Below are the code and all the weights of a small trained network. Each question names an input and a class and asks about switching units off, where a switched-off unit gives its printed mean instead of its output.

import numpy as np


def w(rows, s, z=0):
    codes = np.array(rows[::2]) - 128.0
    scale = np.full(codes.shape[1], s)
    scale[-1] = z or s
    return codes * scale


def norm(h):
    return h / np.sqrt((h * h).mean(-1, keepdims=True) + 1e-5)


def f(y):
    return np.maximum(y, 0)


def log_softmax(a):
    a = a - a.max(-1, keepdims=True)
    return a - np.log(np.exp(a).sum(-1, keepdims=True))


def net(x, mask):
    res = np.array(x, float).reshape(1, 7) / 4 @ E
    u = 0
    for l in range(3):
        y = f(norm(res) @ A[l][:, :-1].T + A[l][:, -1])
        res = res + np.where(mask[u : u + 10], y, B[l][:, -1]) @ B[l][:, :-1]
        u += 10
    return log_softmax(norm(res)[-1] @ U[:, :-1].T + U[:, -1])


A, B = {}, {}
E = w([
[85,94,182],'x0',
[109,150,109],'x1',
[122,133,120],'x2',
[184,105,165],'x3',
[100,255,121],'x4',
[134,116,144],'x5',
[140,114,143],'x6',
],0.0084)
A[0] = w([
[145,142,150,1],'L0N1',
[91,248,97,129],'L0N2',
[208,179,88,158],'L0N3',
[241,141,45,78],'L0N4',
[190,150,36,44],'L0N5',
[91,113,184,107],'L0N6',
[136,2,168,35],'L0N7',
[236,126,218,198],'L0N8',
[192,136,105,107],'L0N9',
[178,226,110,69],'L0N10',
],0.0097,0.0015)
B[0] = w([
[96,130,163,132],'L0N1',
[237,71,32,253],'L0N2',
[42,178,110,195],'L0N3',
[35,33,76,203],'L0N4',
[117,93,117,184],'L0N5',
[116,132,167,166],'L0N6',
[80,107,175,255],'L0N7',
[65,253,64,220],'L0N8',
[76,89,138,165],'L0N9',
[161,122,156,209],'L0N10',
],0.0067,0.0058)
A[1] = w([
[136,107,82,79],'L1N1',
[131,198,61,255],'L1N2',
[100,8,100,61],'L1N3',
[104,148,170,98],'L1N4',
[41,123,139,193],'L1N5',
[152,130,228,216],'L1N6',
[145,107,132,67],'L1N7',
[186,99,56,38],'L1N8',
[112,92,51,191],'L1N9',
[153,121,125,64],'L1N10',
],0.013,0.0009)
B[1] = w([
[1,180,157,176],'L1N1',
[178,63,161,225],'L1N2',
[235,147,203,255],'L1N3',
[44,157,34,151],'L1N4',
[84,173,75,216],'L1N5',
[102,83,50,163],'L1N6',
[155,98,45,135],'L1N7',
[44,168,142,197],'L1N8',
[132,121,193,228],'L1N9',
[70,129,163,133],'L1N10',
],0.0074,0.0084)
A[2] = w([
[251,130,109,6],'L2N1',
[116,96,110,39],'L2N2',
[137,89,132,161],'L2N3',
[106,87,90,224],'L2N4',
[137,109,98,124],'L2N5',
[36,118,104,167],'L2N6',
[93,96,145,82],'L2N7',
[133,167,92,51],'L2N8',
[136,171,122,167],'L2N9',
[46,185,177,129],'L2N10',
],0.014,0.002)
B[2] = w([
[101,95,153,157],'L2N1',
[123,97,66,139],'L2N2',
[206,82,139,156],'L2N3',
[93,148,243,175],'L2N4',
[125,198,208,133],'L2N5',
[22,117,139,254],'L2N6',
[157,65,71,180],'L2N7',
[184,174,78,160],'L2N8',
[224,12,131,160],'L2N9',
[113,255,18,250],'L2N10',
],0.0066,0.0083)
U = w([
[254,115,97,198],'0',
[117,106,31,154],'1',
[120,213,153,151],'2',
[118,175,125,121],'3',
[112,151,108,99],'4',
[41,141,137,3],'5',
],0.0082,0.0062)

Each question gives the input, the list of numbers given to net, and the class t.
The units are the neurons (one row each of A and B). Each row of codes is followed by its name. A weight is (code - 128) times the scale printed after its matrix; where a second scale follows, it is the last column's (A, B and U).
mask holds one flag per neuron, layer by layer. A switched-off neuron (its flag False) gives its mean, the last column of its row in B, instead of its output. The means were averaged over made-up inputs and are rounded, as every weight is.
A unit's drop is (log p(t) with every unit on - log p(t) with that unit switched off) / (log p(t) with every unit on - log p(t) with every unit switched off).
The circuit of an input: a set's keep is (log p(t) with only the set's units on - log p(t) with every unit switched off) / (log p(t) with every unit on - log p(t) with every unit switched off). Starting from the 12 units with the biggest drops (on a tie, the unit counted first), units are removed one at a time, each time the one whose removal leaves the highest keep (on an exact tie, the one counted first), for as long as the keep stays at least 0.8.
circuit, biggest first: the units of the circuit, biggest drop first
most important unit: the unit with the biggest drop
top k neurons: the k neurons with the biggest drops, biggest first
k most important neurons of layer l: the k neurons of layer l with the biggest drops, biggest first
drop of u: that unit's drop, to one decimal
input [-2,3,2,8,8,-3,-5], class 0: most important unit : L1N2
input [-2,-3,-7,-7,8,1,3], class 0: 2 most important neurons of layer 1 : [L1N2, L1N5]
input [-3,2,7,-8,-6,-2,3], class 2: 3 most important neurons of layer 1 : [L1N2, L1N1, L1N3]
input [5,-2,0,-2,-8,-8,-5], class 0: top 2 neurons : [L1N3, L2N6]
input [-8,6,4,5,5,0,6], class 5: top 2 neurons : [L1N3, L0N4]
input [-3,4,1,2,6,0,1], class 0: 2 most important neurons of layer 2 : [L2N9, L2N6]
input [3,8,6,-6,8,-5,-1], class 0: 2 most important neurons of layer 2 : [L2N9, L2N6]
input [-6,5,-6,-7,-8,4,1], class 0: top 3 neurons : [L1N3, L0N8, L2N6]
input [-3,-5,-4,8,8,-7,-2], class 0: top 3 neurons : [L1N2, L2N10, L2N9]
input [-8,-1,3,2,5,3,5], class 5: top 2 neurons : [L0N4, L1N3]
input [0,4,8,2,-8,5,-4], class 0: top 2 neurons : [L1N3, L2N6]
input [2,-8,6,4,3,-2,3], class 1: top 2 neurons : [L1N3, L0N2]
input [2,6,5,0,-7,0,7], class 0: 2 most important neurons of layer 2 : [L2N6, L2N3]
input [2,5,-2,0,-7,-5,-7], class 0: circuit, biggest first : [L1N3]
input [-6,-5,8,-4,-2,-2,-5], class 5: top 2 neurons : [L0N4, L2N4]
input [-8,-2,3,-3,2,4,0], class 5: 2 most important neurons of layer 2 : [L2N4, L2N6]
input [3,-1,0,7,8,2,3], class 0: drop of L1N2 : 0.1
input [-8,6,-8,7,0,-5,-5], class 5: drop of L0N4 : 0.2
input [-4,4,2,-3,8,-4,0], class 0: drop of L2N4 : 0.0
